Below are the code and all the weights of a small trained network. Each question names an input and a target symbol and asks about switching units off, where a switched-off unit gives its printed mean instead of its output.

import numpy as np


def w(rows, s, z=0):
    codes = np.array(rows[::2]) - 128.0
    scale = np.full(codes.shape[1], s)
    scale[-1] = z or s
    return codes * scale


def norm(h):
    return h / np.sqrt((h * h).mean(-1, keepdims=True) + 1e-5)


def softmax(a):
    e = np.exp(a - a.max(-1, keepdims=True))
    return e / e.sum(-1, keepdims=True)


def log_softmax(a):
    a = a - a.max(-1, keepdims=True)
    return a - np.log(np.exp(a).sum(-1, keepdims=True))


def net(x, mask):
    ids = ['Πγεζθξφ'.index(c) for c in x.split()]
    T = len(ids)
    res = E[ids] + P[:T]
    u = 0
    for l in range(3):
        r = norm(res)
        for j in range(2):
            rows = slice(3 * j, 3 * j + 3)
            q, k, v = (r @ M[l][rows].T for M in (Q, K, V))
            z = softmax(np.where(np.tri(T) > 0, q @ k.T / 3**0.5, -1e9)) @ v
            o = O[l][rows]
            res = res + np.where(mask[u + j], z, o[:, -1]) @ o[:, :-1]
        u += 2
    return log_softmax(norm(res)[-1] @ U[:, :-1].T + U[:, -1])


Q, K, V, O = {}, {}, {}, {}
E = w([
[152,99,106],'Π',
[147,96,112],'γ',
[133,90,113],'ε',
[36,167,35],'ζ',
[115,84,110],'θ',
[63,49,254],'ξ',
[112,85,113],'φ',
],0.0043)
P = w([
[100,128,48],'0',
[105,62,2],'1',
[82,90,35],'2',
[90,135,69],'3',
[104,152,72],'4',
[103,180,95],'5',
[94,190,101],'6',
[121,153,55],'7',
[85,149,75],'8',
],0.001)
Q[0] = w([
[132,208,173],'L0H0',
[183,146,194],'L0H0',
[81,254,241],'L0H0',
[99,147,174],'L0H1',
[220,57,58],'L0H1',
[56,151,181],'L0H1',
],0.0065)
K[0] = w([
[247,69,3],'L0H0',
[109,131,32],'L0H0',
[249,13,13],'L0H0',
[140,58,39],'L0H1',
[68,208,237],'L0H1',
[231,53,9],'L0H1',
],0.0038)
V[0] = w([
[222,104,125],'L0H0',
[66,174,40],'L0H0',
[154,192,70],'L0H0',
[128,112,18],'L0H1',
[254,63,133],'L0H1',
[62,83,123],'L0H1',
],0.0045)
O[0] = w([
[231,125,115,115],'L0H0',
[70,211,118,179],'L0H0',
[116,171,55,99],'L0H0',
[181,243,162,253],'L0H1',
[253,112,138,160],'L0H1',
[86,157,194,200],'L0H1',
],0.0043,0.0038)
Q[1] = w([
[89,180,176],'L1H0',
[200,3,129],'L1H0',
[67,212,78],'L1H0',
[133,77,94],'L1H1',
[89,208,85],'L1H1',
[97,57,193],'L1H1',
],0.0041)
K[1] = w([
[110,145,184],'L1H0',
[185,180,28],'L1H0',
[126,94,255],'L1H0',
[123,147,125],'L1H1',
[118,39,180],'L1H1',
[150,184,85],'L1H1',
],0.0046)
V[1] = w([
[126,152,200],'L1H0',
[122,98,253],'L1H0',
[102,121,183],'L1H0',
[94,111,66],'L1H1',
[78,152,80],'L1H1',
[142,182,81],'L1H1',
],0.0032)
O[1] = w([
[136,83,46,238],'L1H0',
[148,4,33,131],'L1H0',
[175,84,97,122],'L1H0',
[189,195,184,8],'L1H1',
[164,197,179,106],'L1H1',
[89,222,176,255],'L1H1',
],0.0025,0.00087)
Q[2] = w([
[241,170,155],'L2H0',
[65,65,137],'L2H0',
[89,51,151],'L2H0',
[101,113,121],'L2H1',
[2,10,99],'L2H1',
[67,49,106],'L2H1',
],0.0064)
K[2] = w([
[184,221,151],'L2H0',
[69,49,163],'L2H0',
[117,84,173],'L2H0',
[124,110,80],'L2H1',
[103,149,2],'L2H1',
[139,144,22],'L2H1',
],0.0082)
V[2] = w([
[99,122,160],'L2H0',
[101,141,162],'L2H0',
[106,75,114],'L2H0',
[128,148,254],'L2H1',
[168,128,139],'L2H1',
[109,119,122],'L2H1',
],0.0071)
O[2] = w([
[153,114,191,116],'L2H0',
[149,87,161,155],'L2H0',
[147,191,228,7],'L2H0',
[174,4,90,196],'L2H1',
[151,109,224,157],'L2H1',
[109,140,88,89],'L2H1',
],0.0038,0.0021)
U = w([
[219,183,144,255],'Π',
[215,169,137,174],'γ',
[181,142,118,51],'ε',
[11,254,149,128],'ζ',
[100,84,74,40],'θ',
[83,29,223,120],'ξ',
[88,73,68,92],'φ',
],0.0077,0.0031)

Each question gives the input, a string of symbols that net reads in full, and the target symbol t.
The units are the heads (3 rows each of Q, K, V and O). Each row of codes is followed by its name. A weight is (code - 128) times the scale printed after its matrix; where a second scale follows, it is the last column's (O and U).
mask holds one flag per head, layer by layer. A switched-off head (its flag False) gives its mean, the last column of its rows in O, instead of its output. The means were averaged over made-up inputs and are rounded, as every weight is.
A unit's drop is (log p(t) with every unit on - log p(t) with that unit switched off) / (log p(t) with every unit on - log p(t) with every unit switched off).
The circuit of an input: a set's keep is (log p(t) with only the set's units on - log p(t) with every unit switched off) / (log p(t) with every unit on - log p(t) with every unit switched off). Starting from all 6 units, units are removed one at a time, each time the one whose removal leaves the highest keep (on an exact tie, the one counted first), for as long as the keep stays at least 0.8.
units of the circuit, in order: the units of the circuit, biggest drop first
unit that matters most: the unit with the biggest drop
heads that matter: for each layer, one digit per head in row order, 1 if its drop is at least 0.15 and else 0, layers parted by /
drop of u: that unit's drop, to one decimal
input φ ξ ξ ζ Π γ ξ γ φ, target ξ: unit that matters most	L0H0
input Π θ φ φ γ Π φ, target φ: heads that matter	00 / 00 / 10
input γ ξ Π γ ζ γ, target ζ: units of the circuit, in order	(L0H1 L2H1)
input Π ξ ξ γ ε, target ξ: heads that matter	10 / 00 / 00
input ξ Π γ ε θ, target ξ: heads that matter	10 / 00 / 10
input Π ξ ξ ξ ζ φ ζ Π, target ζ: units of the circuit, in order	(L0H1 L2H1)
input ζ ξ γ, target ξ: heads that matter	11 / 00 / 10
input γ Π Π φ φ ξ Π, target ξ: heads that matter	11 / 00 / 00
input ζ ξ γ γ φ φ φ, target ξ: heads that matter	01 / 01 / 10
input ζ φ Π φ, target ζ: heads that matter	10 / 00 / 00
input Π φ θ ζ φ γ γ Π, target ζ: heads that matter	11 / 00 / 00
input ε Π θ ζ ξ Π ζ ε, target ζ: drop of L2H1	0.5
input φ θ Π ζ ζ φ ε θ, target ζ: drop of L0H0	0.4
input ε φ Π ζ ζ θ φ ξ ε, target ξ: units of the circuit, in order	(L0H0)
input ξ θ Π Π γ Π, target ξ: drop of L0H1	0.3
